Below are the code and all the weights of a small trained network. Each question names an input and a target symbol and asks about switching units off, where a switched-off unit gives its printed mean instead of its output.

import numpy as np


def w(rows, s, z=0):
    codes = np.array(rows[::2]) - 128.0
    scale = np.full(codes.shape[1], s)
    scale[-1] = z or s
    return codes * scale


def norm(h):
    return h / np.sqrt((h * h).mean(-1, keepdims=True) + 1e-5)


def f(y):
    return y / 2 * (1 + np.tanh(0.7978845608 * (y + 0.044715 * y**3)))


def softmax(a):
    e = np.exp(a - a.max(-1, keepdims=True))
    return e / e.sum(-1, keepdims=True)


def log_softmax(a):
    a = a - a.max(-1, keepdims=True)
    return a - np.log(np.exp(a).sum(-1, keepdims=True))


def net(x, mask):
    ids = ['ΦΨαζλξπ'.index(c) for c in x.split()]
    T = len(ids)
    res = E[ids] + P[:T]
    u = 0
    for l in range(2):
        r = norm(res)
        for j in range(3):
            rows = slice(2 * j, 2 * j + 2)
            q, k, v = (r @ M[l][rows].T for M in (Q, K, V))
            z = softmax(np.where(np.tri(T) > 0, q @ k.T / 2**0.5, -1e9)) @ v
            o = O[l][rows]
            res = res + np.where(mask[u + j], z, o[:, -1]) @ o[:, :-1]
        u += 3
        y = f(norm(res) @ A[l][:, :-1].T + A[l][:, -1])
        res = res + np.where(mask[u : u + 16], y, B[l][:, -1]) @ B[l][:, :-1]
        u += 16
    return log_softmax(norm(res)[-1] @ U[:, :-1].T + U[:, -1])


Q, K, V, O, A, B = {}, {}, {}, {}, {}, {}
E = w([
[150,165,75,169],'Φ',
[153,167,75,167],'Ψ',
[151,166,75,169],'α',
[102,72,180,253],'ζ',
[148,185,81,159],'λ',
[103,207,169,87],'ξ',
[178,136,64,159],'π',
],0.026)
P = w([
[251,182,191,158],'0',
[165,179,145,184],'1',
[144,166,138,180],'2',
[131,155,133,174],'3',
[123,148,127,167],'4',
[118,141,121,159],'5',
[114,135,116,152],'6',
[111,129,109,145],'7',
[109,124,103,138],'8',
[105,120,98,131],'9',
[105,117,92,123],'10',
[103,113,86,115],'11',
[101,111,80,109],'12',
[98,109,76,102],'13',
],0.019)
Q[0] = w([
[125,106,173,108],'0.h1',
[136,132,130,117],'0.h1',
[122,104,167,110],'0.h2',
[127,134,109,140],'0.h2',
[253,73,86,66],'0.h3',
[180,165,75,131],'0.h3',
],0.062)
K[0] = w([
[144,147,178,167],'0.h1',
[142,135,149,117],'0.h1',
[171,148,193,201],'0.h2',
[129,94,127,86],'0.h2',
[176,205,236,254],'0.h3',
[138,56,164,193],'0.h3',
],0.033)
V[0] = w([
[2,168,140,70],'0.h1',
[92,100,67,155],'0.h1',
[163,188,142,87],'0.h2',
[231,224,128,154],'0.h2',
[163,98,113,122],'0.h3',
[117,80,140,173],'0.h3',
],0.025)
O[0] = w([
[55,179,51,133,61],'0.h1',
[186,165,137,169,156],'0.h1',
[156,142,185,88,164],'0.h2',
[96,101,93,5,253],'0.h2',
[112,79,115,118,113],'0.h3',
[162,70,91,93,136],'0.h3',
],0.019,0.028)
A[0] = w([
[64,187,142,132,3],'0.n1',
[107,117,117,128,106],'0.n2',
[189,173,119,87,107],'0.n3',
[85,70,159,135,182],'0.n4',
[40,131,204,110,185],'0.n5',
[107,154,138,66,23],'0.n6',
[156,150,202,93,161],'0.n7',
[99,80,136,253,117],'0.n8',
[104,91,37,126,106],'0.n9',
[47,125,57,125,109],'0.n10',
[182,189,89,60,194],'0.n11',
[62,137,75,186,161],'0.n12',
[159,177,141,154,120],'0.n13',
[123,120,175,178,133],'0.n14',
[104,146,88,154,114],'0.n15',
[111,123,115,135,49],'0.n16',
],0.023,0.0041)
B[0] = w([
[31,145,72,124,141],'0.n1',
[125,129,143,144,124],'0.n2',
[125,132,73,53,203],'0.n3',
[157,114,102,216,138],'0.n4',
[248,90,158,139,173],'0.n5',
[203,147,122,108,183],'0.n6',
[159,89,72,80,206],'0.n7',
[8,252,88,163,130],'0.n8',
[81,82,150,123,136],'0.n9',
[124,182,137,203,136],'0.n10',
[83,159,18,84,250],'0.n11',
[168,51,118,64,127],'0.n12',
[92,175,88,125,126],'0.n13',
[118,87,94,176,128],'0.n14',
[136,104,135,82,124],'0.n15',
[135,134,161,127,121],'0.n16',
],0.034,0.021)
Q[1] = w([
[83,31,131,124],'1.h1',
[1,194,195,63],'1.h1',
[83,172,133,179],'1.h2',
[207,37,58,53],'1.h2',
[130,112,179,103],'1.h3',
[152,108,70,168],'1.h3',
],0.046)
K[1] = w([
[141,74,193,162],'1.h1',
[57,173,253,178],'1.h1',
[70,157,87,182],'1.h2',
[212,82,237,84],'1.h2',
[154,139,175,72],'1.h3',
[167,140,82,163],'1.h3',
],0.045)
V[1] = w([
[110,106,132,21],'1.h1',
[44,161,240,86],'1.h1',
[187,102,144,252],'1.h2',
[153,82,194,38],'1.h2',
[115,68,98,76],'1.h3',
[35,231,146,61],'1.h3',
],0.025)
O[1] = w([
[221,86,171,176,251],'1.h1',
[220,229,106,160,19],'1.h1',
[176,112,254,17,102],'1.h2',
[42,141,153,196,243],'1.h2',
[169,214,220,179,211],'1.h3',
[161,108,203,7,93],'1.h3',
],0.018,0.026)
A[1] = w([
[119,131,109,129,37],'1.n1',
[140,68,207,52,13],'1.n2',
[102,177,182,67,186],'1.n3',
[138,89,121,205,150],'1.n4',
[189,185,89,118,20],'1.n5',
[44,131,79,174,121],'1.n6',
[222,96,182,107,212],'1.n7',
[108,201,121,209,27],'1.n8',
[168,159,182,100,100],'1.n9',
[126,130,160,124,104],'1.n10',
[127,219,168,66,48],'1.n11',
[3,178,134,130,228],'1.n12',
[99,215,106,196,186],'1.n13',
[82,54,189,94,74],'1.n14',
[116,138,163,168,3],'1.n15',
[140,222,61,186,145],'1.n16',
],0.027,0.0038)
B[1] = w([
[126,115,122,141,140],'1.n1',
[139,149,131,253,239],'1.n2',
[162,200,151,128,179],'1.n3',
[100,217,95,123,169],'1.n4',
[127,89,122,159,231],'1.n5',
[120,83,84,66,206],'1.n6',
[89,112,129,61,254],'1.n7',
[195,117,133,163,135],'1.n8',
[90,84,110,135,151],'1.n9',
[139,90,139,131,119],'1.n10',
[157,45,67,79,168],'1.n11',
[183,221,114,167,177],'1.n12',
[126,102,177,31,149],'1.n13',
[97,94,193,114,176],'1.n14',
[149,121,89,162,129],'1.n15',
[90,162,170,168,213],'1.n16',
],0.056,0.0096)
U = w([
[218,91,66,79,248],'Φ',
[124,148,31,202,125],'Ψ',
[7,159,106,108,8],'α',
[116,219,127,49,167],'ζ',
[158,146,132,130,3],'λ',
[163,161,142,138,163],'ξ',
[120,50,174,158,117],'π',
],0.017,0.0027)

Each question gives the input, a string of symbols that net reads in full, and the target symbol t.
The units are the heads (2 rows each of Q, K, V and O) and the neurons (one row each of A and B). Each row of codes is followed by its name. A weight is (code - 128) times the scale printed after its matrix; where a second scale follows, it is the last column's (O, A, B and U).
mask holds one flag per unit, layer by layer, with each layer's heads first. A switched-off unit (its flag False) gives its mean, the last column of its rows in O or B, instead of its output. The means were averaged over made-up inputs and are rounded, as every weight is.
A unit's drop is (log p(t) with every unit on - log p(t) with that unit switched off) / (log p(t) with every unit on - log p(t) with every unit switched off).
The circuit of an input: a set's keep is (log p(t) with only the set's units on - log p(t) with every unit switched off) / (log p(t) with every unit on - log p(t) with every unit switched off). Starting from the 12 units with the biggest drops (on a tie, the unit counted first), units are removed one at a time, each time the one whose removal leaves the highest keep (on an exact tie, the one counted first), for as long as the keep stays at least 0.8.
circuit, biggest first: the units of the circuit, biggest drop first
most important unit: the unit with the biggest drop
top k neurons: the k neurons with the biggest drops, biggest first
top k neurons in layer l: the k neurons of layer l with the biggest drops, biggest first
heads that matter: for each layer, one digit per head in row order, 1 if its drop is at least 0.15 and else 0, layers parted by /
input ξ ξ ζ Φ Φ α λ, target ζ: top 4 neurons => (0.n5, 0.n9, 0.n11, 1.n3)
input ξ λ π λ π, target Ψ: heads that matter => 110 / 110
input ζ ζ ξ ξ ξ Ψ π ξ, target ζ: most important unit => 1.h3
input Φ Ψ ζ ξ α λ α ξ α Φ Φ, target ξ: top 2 neurons => (0.n9, 0.n11)
input ζ α π π α Φ α π Ψ, target π: top 2 neurons => (0.n11, 1.n2)
input α ζ Ψ α Φ Φ α λ Ψ ξ ζ Φ π ζ, target π: heads that matter => 010 / 011
input Φ ζ Ψ Φ, target ζ: top 4 neurons => (0.n9, 0.n5, 1.n5, 0.n6)
input ξ Φ ξ α ξ ζ ξ α π Ψ ξ, target π: heads that matter => 101 / 010
input ζ π λ ξ ζ ζ ξ ξ π Ψ, target π: top 2 neurons in layer 0 => (0.n8, 0.n11)
input Φ ξ Φ Φ ξ λ ξ Ψ Φ ξ, target ζ: top 2 neurons => (0.n1, 1.n13)
input Ψ ξ Φ Ψ λ Φ ξ, target Ψ: top 2 neurons => (0.n5, 1.n16)
input ξ α Φ ξ, target Ψ: top 2 neurons in layer 0 => (0.n6, 0.n5)
input Φ Φ ξ α λ ξ ζ Φ Ψ ζ, target Ψ: circuit, biggest first => (0.h2, 0.n4)
input Φ α Φ Φ ζ α Φ, target α: top 2 neurons => (0.n9, 0.n5)
input Ψ ζ λ α Φ, target ζ: top 2 neurons in layer 1 => (1.n3, 1.n5)
input Φ Φ ξ λ ξ ξ Φ ζ Φ, target α: top 3 neurons => (0.n9, 0.n6, 1.n14)
input ξ ξ Ψ ζ π λ, target π: top 2 neurons in layer 0 => (0.n11, 0.n5)
input ξ π ξ Φ Φ α Ψ ζ ζ Φ ξ Ψ π, target Ψ: top 2 neurons in layer 1 => (1.n7, 1.n4)
input λ ζ Φ π λ α Φ Ψ, target ξ: top 3 neurons => (0.n5, 0.n11, 0.n6)
input λ Ψ α ξ π λ ξ ξ Φ π α α, target α: most important unit => 1.h2
input α Φ π ζ π ζ λ ξ π ζ, target π: circuit, biggest first => (0.n11)
input ξ ξ ζ Φ π ξ ζ Φ Ψ ξ ζ Ψ α, target α: heads that matter => 011 / 111
input Φ Φ Φ ξ ζ Φ λ Ψ, target ζ: heads that matter => 111 / 110
input λ ξ α Φ λ ζ ζ λ ξ ξ, target α: top 3 neurons => (1.n16, 0.n4, 0.n5)
input λ Ψ ξ α Φ λ α Φ ζ λ Ψ α, target ζ: top 3 neurons => (0.n9, 0.n6, 0.n5)
input α ξ Φ ζ Ψ, target α: top 3 neurons in layer 1 => (1.n14, 1.n11, 1.n2)
input ζ λ α, target ζ: top neuron in layer 0 => (0.n5)
input λ ζ ζ α ζ ξ ξ Φ ζ, target ζ: top 2 neurons => (0.n8, 1.n13)
input Ψ ξ Ψ Φ ζ, target α: heads that matter => 110 / 011
input ξ α Φ Φ ξ π ξ, target α: top 2 neurons => (0.n10, 1.n16)
